Below are the code and all the weights of a small trained network. Each question names an input and a target symbol and asks about switching units off, where a switched-off unit gives its printed mean instead of its output.

import numpy as np


def w(rows, s, z=0):
    codes = np.array(rows[::2]) - 128.0
    scale = np.full(codes.shape[1], s)
    scale[-1] = z or s
    return codes * scale


def norm(h):
    return h / np.sqrt((h * h).mean(-1, keepdims=True) + 1e-5)


def f(y):
    return np.maximum(y, 0)


def softmax(a):
    e = np.exp(a - a.max(-1, keepdims=True))
    return e / e.sum(-1, keepdims=True)


def log_softmax(a):
    a = a - a.max(-1, keepdims=True)
    return a - np.log(np.exp(a).sum(-1, keepdims=True))


def net(x, mask):
    ids = ['αβδεηθλμξπτφω'.index(c) for c in x.split()]
    T = len(ids)
    res = E[ids] + P[:T]
    u = 0
    for l in range(2):
        r = norm(res)
        for j in range(3):
            rows = slice(2 * j, 2 * j + 2)
            q, k, v = (r @ M[l][rows].T for M in (Q, K, V))
            z = softmax(np.where(np.tri(T) > 0, q @ k.T / 2**0.5, -1e9)) @ v
            o = O[l][rows]
            res = res + np.where(mask[u + j], z, o[:, -1]) @ o[:, :-1]
        u += 3
        y = f(norm(res) @ A[l][:, :-1].T + A[l][:, -1])
        res = res + np.where(mask[u : u + 4], y, B[l][:, -1]) @ B[l][:, :-1]
        u += 4
    return log_softmax(norm(res)[-1] @ U[:, :-1].T + U[:, -1])


Q, K, V, O, A, B = {}, {}, {}, {}, {}, {}
E = w([
[173,165,125],'α',
[73,194,128],'β',
[6,188,110],'δ',
[77,141,115],'ε',
[82,139,122],'η',
[160,167,106],'θ',
[136,202,205],'λ',
[22,249,106],'μ',
[70,118,125],'ξ',
[95,157,70],'π',
[183,114,114],'τ',
[142,90,96],'φ',
[121,135,187],'ω',
],0.027)
P = w([
[253,169,123],'0',
[193,129,88],'1',
[217,102,70],'2',
[185,56,81],'3',
[110,41,57],'4',
[73,81,97],'5',
],0.0038)
Q[0] = w([
[198,182,116],'L0H1',
[117,195,172],'L0H1',
[99,107,165],'L0H2',
[146,176,249],'L0H2',
[255,188,100],'L0H3',
[114,225,171],'L0H3',
],0.015)
K[0] = w([
[134,154,243],'L0H1',
[98,204,163],'L0H1',
[146,117,169],'L0H2',
[93,189,251],'L0H2',
[159,168,61],'L0H3',
[96,188,99],'L0H3',
],0.012)
V[0] = w([
[132,101,158],'L0H1',
[164,141,73],'L0H1',
[204,44,88],'L0H2',
[52,1,92],'L0H2',
[108,145,182],'L0H3',
[119,160,88],'L0H3',
],0.0091)
O[0] = w([
[218,140,166,28],'L0H1',
[248,137,61,187],'L0H1',
[253,101,19,28],'L0H2',
[223,112,40,97],'L0H2',
[98,130,27,120],'L0H3',
[40,122,194,250],'L0H3',
],0.0057,0.0022)
A[0] = w([
[214,232,202,2],'L0N1',
[127,183,69,71],'L0N2',
[145,61,246,54],'L0N3',
[166,150,102,106],'L0N4',
],0.014,0.0024)
B[0] = w([
[30,177,107,246],'L0N1',
[144,80,146,254],'L0N2',
[181,3,89,194],'L0N3',
[110,106,211,187],'L0N4',
],0.011,0.004)
Q[1] = w([
[141,164,186],'L1H1',
[188,196,169],'L1H1',
[116,255,182],'L1H2',
[164,140,186],'L1H2',
[224,99,61],'L1H3',
[30,161,81],'L1H3',
],0.012)
K[1] = w([
[109,253,146],'L1H1',
[135,233,174],'L1H1',
[6,232,142],'L1H2',
[152,240,170],'L1H2',
[138,45,191],'L1H3',
[172,91,94],'L1H3',
],0.011)
V[1] = w([
[128,227,25],'L1H1',
[105,8,180],'L1H1',
[110,143,167],'L1H2',
[64,186,47],'L1H2',
[71,68,229],'L1H3',
[53,177,90],'L1H3',
],0.012)
O[1] = w([
[94,208,75,144],'L1H1',
[140,77,137,165],'L1H1',
[98,104,161,136],'L1H2',
[86,5,71,213],'L1H2',
[136,130,187,164],'L1H3',
[140,147,93,254],'L1H3',
],0.013,0.0069)
A[1] = w([
[74,185,81,49],'L1N1',
[128,183,8,31],'L1N2',
[85,179,123,253],'L1N3',
[142,12,206,74],'L1N4',
],0.011,0.0059)
B[1] = w([
[121,177,17,182],'L1N1',
[188,92,156,191],'L1N2',
[19,205,190,255],'L1N3',
[254,84,136,194],'L1N4',
],0.012,0.007)
U = w([
[173,216,156,196],'α',
[170,81,182,254],'β',
[132,130,125,97],'δ',
[120,103,151,96],'ε',
[132,129,129,102],'η',
[137,129,135,105],'θ',
[85,111,245,103],'λ',
[139,139,116,108],'μ',
[124,135,126,123],'ξ',
[129,93,1,100],'π',
[135,122,126,101],'τ',
[216,153,61,172],'φ',
[105,11,124,81],'ω',
],0.019,0.0088)

Each question gives the input, a string of symbols that net reads in full, and the target symbol t.
The units are the heads (2 rows each of Q, K, V and O) and the neurons (one row each of A and B). Each row of codes is followed by its name. A weight is (code - 128) times the scale printed after its matrix; where a second scale follows, it is the last column's (O, A, B and U).
mask holds one flag per unit, layer by layer, with each layer's heads first. A switched-off unit (its flag False) gives its mean, the last column of its rows in O or B, instead of its output. The means were averaged over made-up inputs and are rounded, as every weight is.
A unit's drop is (log p(t) with every unit on - log p(t) with that unit switched off) / (log p(t) with every unit on - log p(t) with every unit switched off).
The circuit of an input: a set's keep is (log p(t) with only the set's units on - log p(t) with every unit switched off) / (log p(t) with every unit on - log p(t) with every unit switched off). Starting from the 12 units with the biggest drops (on a tie, the unit counted first), units are removed one at a time, each time the one whose removal leaves the highest keep (on an exact tie, the one counted first), for as long as the keep stays at least 0.8.
circuit, biggest first: the units of the circuit, biggest drop first
k most important neurons of layer l: the k neurons of layer l with the biggest drops, biggest first
heads that matter: for each layer, one digit per head in row order, 1 if its drop is at least 0.15 and else 0, layers parted by /
drop of u: that unit's drop, to one decimal
input π ω λ φ λ ξ, target φ: heads that matter => 010 / 010
input α λ τ α ε, target α: circuit, biggest first => (L1H2)
input ε π ω φ ε, target β: heads that matter => 000 / 101
input φ φ π φ η, target φ: circuit, biggest first => (L1H2, L0H2)
input τ φ ξ τ, target φ: circuit, biggest first => (L0H2, L1H2)
input ξ ω τ π η, target α: heads that matter => 110 / 010
input ξ θ ω λ τ, target β: 2 most important neurons of layer 1 => (L1N3, L1N1)
input η η η, target λ: heads that matter => 110 / 001
input π ξ π β η, target π: heads that matter => 000 / 111
input ξ π ω π η, target β: circuit, biggest first => (L1H1, L0N3, L1N4)
input θ η τ ξ ε, target α: 2 most important neurons of layer 0 => (L0N4, L0N2)
input δ μ ξ τ λ π, target α: heads that matter => 010 / 010
input λ ω θ τ α, target ω: 3 most important neurons of layer 0 => (L0N1, L0N3, L0N2)
input φ θ ω π δ, target π: circuit, biggest first => (L1H3)
input ω ξ ω α θ α, target ω: 2 most important neurons of layer 0 => (L0N1, L0N3)
input π ξ η φ τ, target φ: heads that matter => 010 / 000
input ω τ θ ξ, target α: 2 most important neurons of layer 0 => (L0N4, L0N1)
input ξ ω δ, target ω: 3 most important neurons of layer 0 => (L0N3, L0N1, L0N4)
input α π α ε, target π: 2 most important neurons of layer 0 => (L0N1, L0N4)
input φ ξ π, target φ: 2 most important neurons of layer 0 => (L0N1, L0N4)
input π π ξ, target π: 3 most important neurons of layer 0 => (L0N2, L0N4, L0N3)
input φ β ε ω η, target β: most important neuron of layer 1 => (L1N1)
input ξ δ λ ω π φ, target β: drop of L1N1 => 0.1
input ξ ω η φ, target β: 2 most important neurons of layer 0 => (L0N3, L0N4)
input η β ω ξ ξ, target β: drop of L1H2 => 0.2
input φ φ ε, target φ: drop of L1H2 => 0.4
input η τ ε π, target α: drop of L0N4 => 1.1
input ε φ θ ω ω π, target β: most important neuron of layer 0 => (L0N3)
